Look-ups in named tables: a row name and a column name give one cell, copied from the table.

Table buruv
         las  sus  zuzug  kaninu
pov      0.7  0.6    0.3     0.6
sefar    0.9  0.4    0.2     0.2
ser      0.9  0.9    0.3     0.4
tas      0.1  0.7    0.1     0.8
mebemov  0.1  0.3    0.5     0.3
nuf      0.4  0.3    0.2     0.1
letud    0.7  0.8    0.3     1.0
gat      0.4  0.2    0.7     0.4

What is the zuzug of ser in buruv? 0.3
What is the sus of tas in buruv? 0.7
What is the las of sefar in buruv? 0.9
What is the sus of gat in buruv? 0.2
What is the kaninu of tas in buruv? 0.8
What is the zuzug of tas in buruv? 0.1
What is the zuzug of nuf in buruv? 0.2
What is the zuzug of mebemov in buruv? 0.5
What is the sus of letud in buruv? 0.8
What is the las of mebemov in buruv? 0.1
What is the kaninu of sefar in buruv? 0.2
What is the zuzug of letud in buruv? 0.3
What is the kaninu of ser in buruv? 0.4
What is the las of tas in buruv? 0.1
What is the kaninu of gat in buruv? 0.4
What is the sus of mebemov in buruv? 0.3
Row with the largest sus: ser

leg
|  | zod | kulivuz |
|---|---|---|
| bafosa | 5.8 | 9.1 |
| diz | 3.5 | 6.0 |
| gar | 3.6 | 4.7 |
| libavo | 5.5 | 8.4 |
| zut | 5.9 | 9.3 |
| zudu | 3.5 | 6.1 |
| bigiz | 6.0 | 9.2 |
| petage | 6.0 | 9.3 |
| tez | 3.7 | 5.9 |
| mub | 1.4 | 2.3 |
| dur | 3.3 | 2.6 |
| zusesib | 6.0 | 9.1 |

kulivuz of bigiz is 9.2
kulivuz of gar is 4.7
zod of bafosa is 5.8
zod of diz is 3.5
zod of tez is 3.7
kulivuz of zusesib is 9.1
zod of zudu is 3.5
kulivuz of diz is 6.0
zod of bigiz is 6.0
zod of mub is 1.4
kulivuz of petage is 9.3
zod of zut is 5.9
zod of petage is 6.0
zod of gar is 3.6
kulivuz of zut is 9.3
kulivuz of dur is 2.6
kulivuz of zudu is 6.1
kulivuz of bafosa is 9.1
zod of dur is 3.3

Table tef
        ker  gipenon  pazuk  satinak  veso  lozuzon  tufilim   bep   leg
nuf    4621     5322   5662     3263  4366     3898     3550  7512  5933
loruv  4196     5898   5559     4307  8408     2798     3313  6808  7080
fak    6551     3856   5298     2822  4179     3106     3562  9758  4826
nufe   6230     4384   4643     3584  6488     4263     2767  7215  6840
fem    5482     1596   6433     7552  5581     4913     4455  6470  4764

What is the tufilim of nuf in tef? 3550
What is the veso of fem in tef? 5581
What is the pazuk of fem in tef? 6433
What is the ker of fem in tef? 5482
What is the leg of nufe in tef? 6840
What is the ker of nuf in tef? 4621
What is the veso of loruv in tef? 8408
What is the lozuzon of loruv in tef? 2798
What is the satinak of fak in tef? 2822
What is the satinak of loruv in tef? 4307
What is the bep of fem in tef? 6470
Which row has the largest gipenon? loruv

lafad:
,butob,totopo,beg
rurusu,159,152,154
fil,83,238,65
zag,102,218,98
divumer,92,236,90
sekin,151,149,154
rabo,96,235,86
zam,165,97,169
buzavud,196,207,172
lugu,156,177,174
ladepe,127,177,125
zomug,175,182,247
led,152,181,210
navabud,243,60,174

What is the beg of rurusu in lafad? 154
What is the butob of rabo in lafad? 96
What is the beg of ladepe in lafad? 125
What is the totopo of navabud in lafad? 60
What is the beg of navabud in lafad? 174
What is the butob of zomug in lafad? 175
What is the beg of fil in lafad? 65
What is the beg of lugu in lafad? 174
What is the butob of led in lafad? 152
What is the butob of ladepe in lafad? 127
What is the totopo of zam in lafad? 97
What is the butob of zag in lafad? 102
What is the totopo of rurusu in lafad? 152
What is the totopo of zag in lafad? 218
What is the totopo of buzavud in lafad? 207

Table pes
	mef	duz	fus	gufek	bizere	sozulug	piposo
fari	81680	96708	24957	65716	80267	83141	84662
pog	86833	56713	36910	64239	89803	82798	85039
dizasov	82983	68612	31229	63195	82895	76449	82427
gubuv	83220	62658	36258	63674	83457	77068	81689
paz	86548	57936	34301	63622	87156	79306	84131

What is the gufek of dizasov in pes? 63195
What is the gufek of fari in pes? 65716
What is the piposo of paz in pes? 84131
What is the duz of gubuv in pes? 62658
What is the bizere of paz in pes? 87156
What is the duz of fari in pes? 96708
What is the fus of paz in pes? 34301
What is the gufek of paz in pes? 63622
What is the bizere of fari in pes? 80267
What is the mef of dizasov in pes? 82983
What is the duz of pog in pes? 56713
What is the fus of fari in pes? 24957

bub
fields: leva, bolo, fen, lav, lusafuv, lom, bekotu
sefi: [121, 120, 23, 104, 77, 119, 55]
labab: [71, 70, 115, 48, 165, 76, 130]
sav: [37, 23, 108, 77, 15, 32, 57]
tade: [66, 60, 95, 69, 92, 66, 87]
nez: [14, 13, 197, 25, 150, 20, 158]
rovuvi: [77, 82, 107, 76, 102, 79, 105]
pez: [70, 66, 97, 69, 100, 70, 93]
sazof: [112, 115, 40, 119, 28, 109, 45]

bekotu of rovuvi is 105
bekotu of nez is 158
bolo of pez is 66
lav of tade is 69
fen of tade is 95
fen of rovuvi is 107

Table kitusa
          kadum      sis
deta    -92.354   -8.341
tazefe    8.434  -34.687
keke    -22.074   64.703
mipar    -4.369  -98.134

sis of tazefe = -34.687
sis of mipar = -98.134
sis of keke = 64.703
kadum of keke = -22.074
sis of deta = -8.341
kadum of deta = -92.354
kadum of tazefe = 8.434
kadum of mipar = -4.369

kot:
|  | bugu | kirinof | fud | pumumem | kug |
|---|---|---|---|---|---|
| sumigam | 0.4 | 0.5 | 0.4 | 0.7 | 0.6 |
| kuzit | 0.4 | 0.5 | 0.2 | 0.2 | 0.3 |
| tulita | 0.3 | 0.7 | 0.3 | 0.5 | 0.7 |
| guz | 0.5 | 0.3 | 0.5 | 0.6 | 0.4 |
| fif | 0.3 | 0.6 | 0.1 | 0.4 | 0.5 |
| robulas | 0.4 | 0.4 | 0.7 | 0.5 | 0.5 |
| vuzedig | 0.4 | 0.4 | 0.6 | 0.7 | 0.6 |
| tas | 0.5 | 0.2 | 0.5 | 0.5 | 0.3 |
| vak | 0.5 | 0.3 | 0.6 | 0.4 | 0.3 |
| tav | 0.5 | 0.2 | 0.8 | 0.5 | 0.3 |

kirinof of robulas = 0.4
kug of robulas = 0.5
kirinof of kuzit = 0.5
kug of tav = 0.3
fud of kuzit = 0.2
pumumem of vak = 0.4
kug of tas = 0.3
kirinof of vak = 0.3
kug of fif = 0.5

pazopad =
fields: pozira, paruzab, tulifaf, gusovaz, luv, fazelok, kalazag
pudidi: [-51.984, 16.030, -49.037, 2.100, 54.184, 22.839, 23.650]
mebitu: [53.236, 1.172, -13.128, 62.981, -28.169, 3.366, 33.106]
ler: [-27.575, -38.294, 60.231, 16.020, -2.792, 39.876, 60.448]
lozuva: [-87.779, 24.165, 31.143, 7.360, 21.675, 17.700, -53.202]
bulet: [-23.140, 40.357, 0.461, -54.842, -20.691, -23.433, 3.572]
lub: [42.493, -2.573, 58.388, -27.566, 13.198, 1.687, 41.029]
lok: [-47.812, 5.266, -63.479, -22.434, -8.216, -24.460, -51.474]
bog: [-31.468, 9.807, -58.368, 19.360, -25.401, -37.141, 37.875]
begave: [73.450, 35.497, -47.840, -11.336, 7.242, -4.294, -14.460]
zof: [17.972, -25.236, 2.046, 25.867, 0.836, -49.512, -26.361]
sededi: [41.430, 39.218, 31.339, -43.472, -6.170, -7.342, -37.349]
muvum: [-12.171, -58.975, -41.375, -33.247, -64.741, 44.985, 1.233]
duvop: [-10.416, -16.921, -10.138, -45.120, -38.932, -19.318, -42.350]

What is the pozira of muvum in pazopad?
-12.171
What is the fazelok of zof in pazopad?
-49.512
What is the tulifaf of lozuva in pazopad?
31.143
What is the gusovaz of lok in pazopad?
-22.434
What is the tulifaf of duvop in pazopad?
-10.138
What is the luv of begave in pazopad?
7.242
What is the fazelok of sededi in pazopad?
-7.342

